Below is a small trained network, with its code and all its weights. Each question gives an input and a target symbol and asks what happens when units are switched off, that is, made to give their printed mean instead of their output.

import numpy as np


def w(rows, s, z=0):
    codes = np.array(rows[::2]) - 128.0
    scale = np.full(codes.shape[1], s)
    scale[-1] = z or s
    return codes * scale


def softmax(a):
    e = np.exp(a - a.max(-1, keepdims=True))
    return e / e.sum(-1, keepdims=True)


def log_softmax(a):
    a = a - a.max(-1, keepdims=True)
    return a - np.log(np.exp(a).sum(-1, keepdims=True))


def net(x, mask):
    ids = ['ΓΔΘΣΨαβηπτ'.index(c) for c in x.split()]
    T = len(ids)
    res = E[ids] + P[:T]
    u = 0
    for l in range(2):
        r = res
        for j in range(3):
            rows = slice(2 * j, 2 * j + 2)
            q, k, v = (r @ M[l][rows].T for M in (Q, K, V))
            z = softmax(np.where(np.tri(T) > 0, q @ k.T / 2**0.5, -1e9)) @ v
            o = O[l][rows]
            res = res + np.where(mask[u + j], z, o[:, -1]) @ o[:, :-1]
        u += 3
    return log_softmax(res[-1] @ U[:, :-1].T + U[:, -1])


Q, K, V, O = {}, {}, {}, {}
E = w([
[133,194,144],'Γ',
[157,114,248],'Δ',
[141,181,136],'Θ',
[136,187,141],'Σ',
[170,222,127],'Ψ',
[90,20,157],'α',
[150,63,104],'β',
[146,68,66],'η',
[166,11,123],'π',
[218,92,142],'τ',
],0.013)
P = w([
[111,151,54],'0',
[157,125,87],'1',
[165,119,135],'2',
[169,113,165],'3',
[175,102,180],'4',
[176,98,208],'5',
[181,87,229],'6',
[182,81,255],'7',
[188,74,251],'8',
[167,42,165],'9',
],0.008)
Q[0] = w([
[141,116,82],'L0H1',
[128,163,91],'L0H1',
[134,130,128],'L0H2',
[238,102,254],'L0H2',
[66,137,69],'L0H3',
[120,90,165],'L0H3',
],0.0097)
K[0] = w([
[156,112,98],'L0H1',
[97,59,119],'L0H1',
[119,133,134],'L0H2',
[181,103,254],'L0H2',
[33,141,53],'L0H3',
[98,79,171],'L0H3',
],0.0092)
V[0] = w([
[58,71,2],'L0H1',
[85,118,87],'L0H1',
[180,86,128],'L0H2',
[187,88,46],'L0H2',
[113,129,243],'L0H3',
[52,141,14],'L0H3',
],0.0096)
O[0] = w([
[110,166,203,3],'L0H1',
[104,165,187,74],'L0H1',
[201,145,110,178],'L0H2',
[192,121,183,130],'L0H2',
[86,133,2,159],'L0H3',
[107,153,209,2],'L0H3',
],0.0096,0.005)
Q[1] = w([
[166,112,188],'L1H1',
[188,101,94],'L1H1',
[123,134,125],'L1H2',
[44,150,141],'L1H2',
[202,25,43],'L1H3',
[7,143,129],'L1H3',
],0.014)
K[1] = w([
[182,77,178],'L1H1',
[183,116,76],'L1H1',
[140,114,105],'L1H2',
[123,71,99],'L1H2',
[146,120,6],'L1H3',
[113,226,206],'L1H3',
],0.013)
V[1] = w([
[116,57,143],'L1H1',
[165,237,167],'L1H1',
[102,77,115],'L1H2',
[167,99,145],'L1H2',
[81,233,96],'L1H3',
[12,59,147],'L1H3',
],0.011)
O[1] = w([
[128,204,185,123],'L1H1',
[82,60,105,119],'L1H1',
[188,174,128,55],'L1H2',
[136,103,141,147],'L1H2',
[151,95,51,1],'L1H3',
[3,190,126,16],'L1H3',
],0.012,0.009)
U = w([
[107,108,46,141],'Γ',
[173,177,71,91],'Δ',
[137,94,103,70],'Θ',
[117,94,72,122],'Σ',
[175,8,2,120],'Ψ',
[26,189,131,254],'α',
[130,119,172,133],'β',
[119,97,182,181],'η',
[174,206,239,77],'π',
[244,90,182,24],'τ',
],0.0057,0.0096)

Each question gives the input, a string of symbols that net reads in full, and the target symbol t.
The units are the heads (2 rows each of Q, K, V and O). Each row of codes is followed by its name. A weight is (code - 128) times the scale printed after its matrix; where a second scale follows, it is the last column's (O and U).
mask holds one flag per head, layer by layer. A switched-off head (its flag False) gives its mean, the last column of its rows in O, instead of its output. The means were averaged over made-up inputs and are rounded, as every weight is.
A unit's drop is (log p(t) with every unit on - log p(t) with that unit switched off) / (log p(t) with every unit on - log p(t) with every unit switched off).
The circuit of an input: a set's keep is (log p(t) with only the set's units on - log p(t) with every unit switched off) / (log p(t) with every unit on - log p(t) with every unit switched off). Starting from all 6 units, units are removed one at a time, each time the one whose removal leaves the highest keep (on an exact tie, the one counted first), for as long as the keep stays at least 0.8.
circuit, biggest first: the units of the circuit, biggest drop first
most important unit: the unit with the biggest drop
which heads matter: for each layer, one digit per head in row order, 1 if its drop is at least 0.15 and else 0, layers parted by /
input Ψ π α, target π: most important unit : L1H1
input Ψ Ψ π α Γ, target π: circuit, biggest first : (L0H2 L1H3 L1H1)
input Ψ Ψ Ψ Σ β Ψ Γ α Σ, target α: circuit, biggest first : (L1H3 L0H3)
input α Ψ π, target π: which heads matter : 000 / 101
input η Δ Ψ Ψ Γ α Θ, target α: which heads matter : 100 / 001
input Σ Ψ Ψ Σ Γ π η, target π: circuit, biggest first : (L1H1 L1H3 L0H3 L0H2)
input Ψ Γ Σ Ψ α Γ Σ β τ Γ, target τ: circuit, biggest first : (L0H3 L1H3 L0H2 L1H1)
input Δ Γ Γ α α Ψ Ψ τ Σ, target τ: which heads matter : 111 / 101
input Γ Σ τ Γ τ π, target τ: circuit, biggest first : (L0H2 L1H3)
input β η β, target η: circuit, biggest first : (L0H1 L0H3)
input Γ Γ Ψ τ Γ Σ, target τ: which heads matter : 010 / 001
input α Ψ Ψ α Ψ α Σ, target α: which heads matter : 000 / 001
input Ψ Ψ Σ Σ β τ, target τ: circuit, biggest first : (L0H3 L1H3 L0H2)
input τ Ψ β, target τ: most important unit : L0H2
input Ψ Γ α α Ψ π η Σ, target π: circuit, biggest first : (L1H1 L1H3)
input Ψ Σ α Γ Ψ Ψ Θ Ψ Δ Ψ, target Δ: which heads matter : 111 / 100
input Γ Ψ β Γ Ψ Σ π Ψ, target π: which heads matter : 010 / 101
input Ψ η η Γ η, target η: circuit, biggest first : (L0H3 L1H3)
input Ψ Ψ Ψ Θ Ψ Ψ Ψ τ η, target τ: which heads matter : 111 / 101
input Ψ Σ α Ψ Δ β Δ Ψ Σ, target Ψ: circuit, biggest first : (L0H3)
input τ Ψ Ψ Γ α, target α: circuit, biggest first : (L0H3 L1H3 L0H1)
input τ Σ η, target τ: which heads matter : 011 / 001
input α Γ Ψ, target α: which heads matter : 001 / 001
input Ψ α Ψ τ Σ π Θ, target π: circuit, biggest first : (L1H3 L1H1 L0H2)
input Γ Ψ Ψ η Ψ Ψ η τ Ψ α, target τ: which heads matter : 011 / 101
input Γ Ψ Σ β α η τ Γ Ψ, target τ: which heads matter : 011 / 001
input α Ψ Γ, target α: circuit, biggest first : (L1H3)
input η Δ Σ π Ψ Ψ Γ Ψ τ α, target τ: which heads matter : 111 / 101
input Σ τ η Ψ Ψ α Ψ Ψ Ψ, target Ψ: which heads matter : 111 / 001
input Ψ Γ Ψ η Ψ Ψ Γ, target Ψ: which heads matter : 101 / 101
